Below is a small trained network, with its code and all its weights. Each question gives an input and a class and asks what happens when units are switched off, that is, made to give their printed mean instead of their output.

import numpy as np


def w(rows, s, z=0):
    codes = np.array(rows[::2]) - 128.0
    scale = np.full(codes.shape[1], s)
    scale[-1] = z or s
    return codes * scale


def f(y):
    return np.maximum(y, 0)


def log_softmax(a):
    a = a - a.max(-1, keepdims=True)
    return a - np.log(np.exp(a).sum(-1, keepdims=True))


def net(x, mask):
    res = np.array(x, float).reshape(1, 4) / 4 @ E
    y = f(res @ A[0][:, :-1].T + A[0][:, -1])
    res = res + np.where(mask, y, B[0][:, -1]) @ B[0][:, :-1]
    return log_softmax(res[-1] @ U[:, :-1].T + U[:, -1])


A, B = {}, {}
E = w([
[134,127,123,125],'x0',
[131,79,171,78],'x1',
[10,86,46,68],'x2',
[9,3,145,242],'x3',
],0.0061)
A[0] = w([
[32,110,82,56,122],'n0',
[69,33,150,205,131],'n1',
[119,164,160,158,17],'n2',
[79,159,78,133,90],'n3',
[102,54,163,175,74],'n4',
[96,122,100,212,201],'n5',
[180,211,137,40,254],'n6',
[2,125,63,49,87],'n7',
[32,44,99,156,155],'n8',
],0.0079,0.0039)
B[0] = w([
[182,118,249,191,184],'n0',
[9,242,50,44,197],'n1',
[160,187,191,140,129],'n2',
[179,148,210,194,145],'n3',
[75,215,117,82,163],'n4',
[83,197,211,37,178],'n5',
[36,162,140,25,254],'n6',
[236,156,216,252,190],'n7',
[72,225,254,1,201],'n8',
],0.0057,0.0084)
U = w([
[77,227,50,40,144],'0',
[211,189,241,219,239],'1',
[100,155,96,105,255],'2',
[137,180,141,139,200],'3',
[107,64,79,187,58],'4',
[214,48,2,222,1],'5',
[214,75,31,236,1],'6',
],0.0059,0.0045)

Each question gives the input, the list of numbers given to net, and the class t.
The units are the neurons (one row each of A and B). Each row of codes is followed by its name. A weight is (code - 128) times the scale printed after its matrix; where a second scale follows, it is the last column's (A, B and U).
mask holds one flag per neuron, in row order. A switched-off neuron (its flag False) gives its mean, the last column of its row in B, instead of its output. The means were averaged over made-up inputs and are rounded, as every weight is.
A unit's drop is (log p(t) with every unit on - log p(t) with that unit switched off) / (log p(t) with every unit on - log p(t) with every unit switched off).
The circuit of an input: a set's keep is (log p(t) with only the set's units on - log p(t) with every unit switched off) / (log p(t) with every unit on - log p(t) with every unit switched off). Starting from all 9 units, units are removed one at a time, each time the one whose removal leaves the highest keep (on an exact tie, the one counted first), for as long as the keep stays at least 0.8.
circuit, biggest first: the units of the circuit, biggest drop first
top k neurons: the k neurons with the biggest drops, biggest first
drop when u is switched off: that unit's drop, to one decimal
input [-7,0,7,-5], class 1: top 3 neurons => (n7, n0, n1)
input [-4,-6,8,2], class 1: circuit, biggest first => (n7, n0)
input [4,-6,6,-5], class 1: circuit, biggest first => (n7, n1, n0)
input [-5,-5,-7,8], class 0: circuit, biggest first => (n1, n4)
input [-3,-4,-8,8], class 0: circuit, biggest first => (n1, n4)
input [1,-4,6,4], class 1: top 3 neurons => (n7, n0, n6)
input [5,5,8,-4], class 1: top 3 neurons => (n7, n0, n1)
input [-1,3,-4,6], class 0: top neuron => (n1)
input [-1,0,7,4], class 1: top 4 neurons => (n7, n0, n6, n3)
input [4,1,7,2], class 1: top 3 neurons => (n7, n0, n6)
input [-1,1,6,3], class 1: top 4 neurons => (n7, n0, n6, n3)
input [0,0,3,7], class 0: top 4 neurons => (n1, n8, n4, n5)
input [3,5,2,6], class 0: top 2 neurons => (n1, n8)
input [4,3,2,8], class 0: drop when n6 is switched off => -0.1
input [8,0,8,-1], class 1: drop when n7 is switched off => 0.2
input [0,-7,3,8], class 0: drop when n7 is switched off => -0.1
